Small tables with named rows and columns. After each table, cells are looked up by row and column.

Table gigaku
	medid	pivefus
vif	174	127
zag	103	97
los	73	210
nafavo	198	122
repam	138	108
vibepup	156	122
kavedut	56	63

medid of nafavo = 198
pivefus of los = 210
medid of vif = 174
medid of kavedut = 56
pivefus of repam = 108
pivefus of vif = 127
pivefus of vibepup = 122
medid of repam = 138
medid of vibepup = 156
medid of zag = 103

tazoro
fields: tomin, zereve, rafo, geb, nenam, bar, gikatu, mak, sefuzuk, muka
mopifof: [151, 160, 189, 190, 203, 166, 158, 187, 164, 144]
zep: [167, 168, 157, 155, 178, 165, 171, 195, 169, 163]
rez: [136, 162, 167, 171, 125, 169, 175, 174, 167, 183]
sur: [166, 169, 164, 166, 192, 171, 166, 149, 165, 174]
dut: [156, 167, 164, 123, 135, 164, 168, 142, 168, 159]
bidi: [192, 163, 153, 189, 57, 165, 163, 180, 160, 158]
ven: [206, 165, 172, 157, 132, 156, 157, 147, 163, 181]
radune: [146, 153, 165, 170, 226, 159, 175, 147, 159, 182]

tomin of radune: 146
geb of bidi: 189
muka of bidi: 158
tomin of bidi: 192
rafo of ven: 172
geb of ven: 157
nenam of bidi: 57
muka of mopifof: 144
nenam of radune: 226
zereve of mopifof: 160
geb of mopifof: 190
zereve of sur: 169
gikatu of radune: 175
rafo of zep: 157
bar of dut: 164
nenam of zep: 178
bar of zep: 165

rimut:
	zepodo	vovuru
gimubuv	225	65
dedak	103	152
naz	94	86
tufuru	156	213
demefa	204	191
favo	136	161
ladesu	115	165
fot	159	37

zepodo of fot is 159
zepodo of ladesu is 115
vovuru of demefa is 191
vovuru of ladesu is 165
vovuru of favo is 161
zepodo of tufuru is 156
zepodo of gimubuv is 225
Which row has the largest vovuru? tufuru

zub =
	duni	kes	far	monidem	nizanas	sasazo
gom	125	135	141	98	116	131
sogemi	117	73	64	55	126	189
teg	21	96	235	215	200	101
mugugi	106	76	83	48	31	67
vog	105	115	130	108	152	133
nemenat	229	165	90	127	64	77
vef	124	144	145	108	108	132
sir	185	164	151	171	125	180
gor	167	133	60	157	15	168
nos	137	93	137	202	67	105
lir	106	121	136	139	155	147
nademi	116	139	130	101	127	130
taz	17	154	136	166	128	226
dugepo	156	168	153	129	127	82

What is the duni of gor in zub? 167
What is the kes of teg in zub? 96
What is the sasazo of teg in zub? 101
What is the kes of dugepo in zub? 168
What is the kes of taz in zub? 154
What is the duni of dugepo in zub? 156
What is the duni of sogemi in zub? 117
What is the kes of sogemi in zub? 73
What is the nizanas of taz in zub? 128
What is the far of sogemi in zub? 64
What is the sasazo of taz in zub? 226
What is the monidem of teg in zub? 215

Table lizotel
	nel	puzim	kel	gefopo	lesib	bevoti	kemedo	tum	fabide	kezaso
dofef	-9223	6442	2156	2954	-2629	8533	-1455	61	-1748	-4176
beg	-4627	1442	-2600	357	-4814	5093	-486	-404	2673	4352
kekapap	-5090	3754	2586	2044	-364	3814	-2042	-1160	-3578	-2634
lesof	-1796	19	-1466	-274	-3005	3046	-827	-2289	2693	4361
gikod	-2491	3527	2546	2186	340	1740	-288	-2351	-3760	-1577
sov	-454	-687	-888	-484	-1940	575	86	-2191	1626	4136
luvos	-1225	3235	2869	2128	2314	-113	1142	-2497	-3442	-1679
ruz	1276	-1445	-700	-1492	-848	-1136	357	-2129	2688	4114
rufunus	325	2003	3171	2345	2075	-2070	2479	-1860	-2779	-837
vul	3114	-2326	-531	-1761	-272	-2726	1042	-1167	1911	4666
binezo	2209	1252	3118	1389	3566	-3370	1928	-684	-2254	-962
liku	4516	-2338	-706	-2580	542	-5842	504	-996	1566	4196
fub	4428	259	3039	-384	4059	-5485	1703	215	-2269	-1572
nerarat	5610	-4392	-165	-2004	869	-6945	1451	-193	2485	3615

What is the gefopo of nerarat in lizotel? -2004
What is the gefopo of lesof in lizotel? -274
What is the nel of nerarat in lizotel? 5610
What is the gefopo of vul in lizotel? -1761
What is the lesib of dofef in lizotel? -2629
What is the tum of sov in lizotel? -2191
What is the puzim of ruz in lizotel? -1445
What is the kemedo of liku in lizotel? 504
What is the bevoti of beg in lizotel? 5093
What is the fabide of gikod in lizotel? -3760
What is the kezaso of kekapap in lizotel? -2634
What is the kezaso of nerarat in lizotel? 3615
What is the kezaso of vul in lizotel? 4666
What is the puzim of binezo in lizotel? 1252
What is the gefopo of binezo in lizotel? 1389
What is the gefopo of beg in lizotel? 357
What is the bevoti of dofef in lizotel? 8533
What is the fabide of dofef in lizotel? -1748

